Below is a small trained network, with its code and all its weights. Each question gives an input and a class and asks what happens when units are switched off, that is, made to give their printed mean instead of their output.

import numpy as np


def w(rows, s, z=0):
    codes = np.array(rows[::2]) - 128.0
    scale = np.full(codes.shape[1], s)
    scale[-1] = z or s
    return codes * scale


def f(y):
    return y / 2 * (1 + np.tanh(0.7978845608 * (y + 0.044715 * y**3)))


def log_softmax(a):
    a = a - a.max(-1, keepdims=True)
    return a - np.log(np.exp(a).sum(-1, keepdims=True))


def net(x, mask):
    res = np.array(x, float).reshape(1, 6) / 4 @ E
    y = f(res @ A[0][:, :-1].T + A[0][:, -1])
    res = res + np.where(mask, y, B[0][:, -1]) @ B[0][:, :-1]
    return log_softmax(res[-1] @ U[:, :-1].T + U[:, -1])


A, B = {}, {}
E = w([
[127,126,126,132,131,128],'x0',
[99,211,46,94,179,97],'x1',
[76,131,93,108,110,203],'x2',
[208,58,45,74,138,131],'x3',
[118,129,84,249,78,112],'x4',
[131,131,128,121,121,125],'x5',
],0.011)
A[0] = w([
[196,68,80,132,170,111,38],'N0',
[135,147,101,173,90,126,37],'N1',
[156,88,149,124,125,2,87],'N2',
[153,137,88,230,118,75,62],'N3',
[142,101,213,79,248,113,110],'N4',
[132,183,193,83,192,153,98],'N5',
[169,147,161,82,155,139,80],'N6',
[134,108,164,138,148,37,69],'N7',
[70,125,78,100,80,200,111],'N8',
[180,131,101,129,145,170,1],'N9',
[97,116,103,107,82,228,68],'N10',
[192,108,31,114,212,145,154],'N11',
[192,107,164,129,98,58,106],'N12',
[179,23,207,154,84,178,126],'N13',
[127,123,154,91,169,148,58],'N14',
[148,134,177,164,183,94,82],'N15',
[193,58,77,108,129,145,29],'N16',
[133,121,150,103,207,175,40],'N17',
[124,135,91,154,105,165,68],'N18',
[185,185,115,128,183,71,114],'N19',
],0.0095,0.0061)
B[0] = w([
[106,174,195,176,145,185,182],'N0',
[192,70,106,187,102,163,145],'N1',
[159,65,151,116,195,192,182],'N2',
[182,136,59,150,106,124,209],'N3',
[145,144,89,174,111,119,205],'N4',
[184,150,90,194,97,132,188],'N5',
[132,87,63,174,71,144,152],'N6',
[94,100,159,132,174,201,159],'N7',
[128,73,115,154,203,132,191],'N8',
[136,177,134,157,129,213,125],'N9',
[146,101,128,154,210,198,175],'N10',
[111,179,145,156,126,82,244],'N11',
[97,108,93,129,166,139,178],'N12',
[63,190,12,100,140,67,255],'N13',
[196,101,86,185,109,144,140],'N14',
[97,133,132,151,165,208,155],'N15',
[127,189,210,156,83,160,190],'N16',
[206,106,79,167,121,135,142],'N17',
[136,88,93,164,148,136,139],'N18',
[82,106,77,105,181,154,191],'N19',
],0.011,0.0085)
U = w([
[82,179,44,99,177,99,114],'0',
[131,55,124,132,245,209,64],'1',
[228,92,79,182,64,134,49],'2',
[94,209,175,169,107,178,164],'3',
[117,141,96,123,152,108,243],'4',
[122,146,97,126,158,103,212],'5',
[125,99,161,57,108,63,105],'6',
[214,25,215,24,53,114,2],'7',
],0.011,0.0093)

Each question gives the input, the list of numbers given to net, and the class t.
The units are the neurons (one row each of A and B). Each row of codes is followed by its name. A weight is (code - 128) times the scale printed after its matrix; where a second scale follows, it is the last column's (A, B and U).
mask holds one flag per neuron, in row order. A switched-off neuron (its flag False) gives its mean, the last column of its row in B, instead of its output. The means were averaged over made-up inputs and are rounded, as every weight is.
A unit's drop is (log p(t) with every unit on - log p(t) with that unit switched off) / (log p(t) with every unit on - log p(t) with every unit switched off).
The circuit of an input: a set's keep is (log p(t) with only the set's units on - log p(t) with every unit switched off) / (log p(t) with every unit on - log p(t) with every unit switched off). Starting from the 12 units with the biggest drops (on a tie, the unit counted first), units are removed one at a time, each time the one whose removal leaves the highest keep (on an exact tie, the one counted first), for as long as the keep stays at least 0.8.
circuit, biggest first: the units of the circuit, biggest drop first
most important unit: the unit with the biggest drop
k most important neurons: the k neurons with the biggest drops, biggest first
drop of u: that unit's drop, to one decimal
input [-6,-2,6,-1,4,5], class 1: circuit, biggest first : (N10 N8)
input [0,-7,-7,-8,8,1], class 2: 4 most important neurons : (N3 N1 N19 N11)
input [7,1,-5,-3,8,3], class 2: most important unit : N3
input [-5,6,-2,1,7,-6], class 2: 3 most important neurons : (N13 N3 N1)
input [2,5,8,-6,-5,6], class 1: circuit, biggest first : (N8 N13)
input [-2,2,-2,-7,7,1], class 2: circuit, biggest first : (N3 N1)
input [6,-7,-8,2,8,-5], class 1: 3 most important neurons : (N2 N7 N12)
input [2,5,-7,0,4,-1], class 1: circuit, biggest first : (N13 N2)
input [-4,6,3,8,-7,5], class 3: 2 most important neurons : (N16 N11)
input [-1,-8,-8,-2,-8,7], class 0: 3 most important neurons : (N13 N4 N12)
input [4,4,4,1,7,-4], class 2: 3 most important neurons : (N13 N1 N3)
input [3,-6,6,0,5,-3], class 0: 2 most important neurons : (N13 N2)
input [6,0,8,5,-1,2], class 1: 3 most important neurons : (N10 N8 N13)
input [-5,3,-5,7,-8,4], class 2: most important unit : N6
input [-4,0,-7,-4,-7,6], class 1: 3 most important neurons : (N7 N2 N15)
input [2,6,-2,4,8,8], class 2: 3 most important neurons : (N13 N3 N1)
input [-8,3,2,-6,8,-7], class 2: 2 most important neurons : (N3 N1)
input [2,2,5,5,3,-4], class 1: 2 most important neurons : (N13 N8)
input [1,-6,-1,7,6,2], class 3: 2 most important neurons : (N16 N0)
input [1,1,-8,5,8,-5], class 1: circuit, biggest first : (N2)
input [-2,-1,1,7,-1,1], class 3: circuit, biggest first : (N16 N0)
input [7,-8,-7,1,-4,1], class 0: drop of N4 : 0.1
input [-3,-2,4,8,-1,0], class 3: drop of N16 : 0.3
input [3,1,6,-4,-7,5], class 2: drop of N5 : 0.3
input [0,-6,1,6,-2,2], class 0: drop of N13 : 1.6
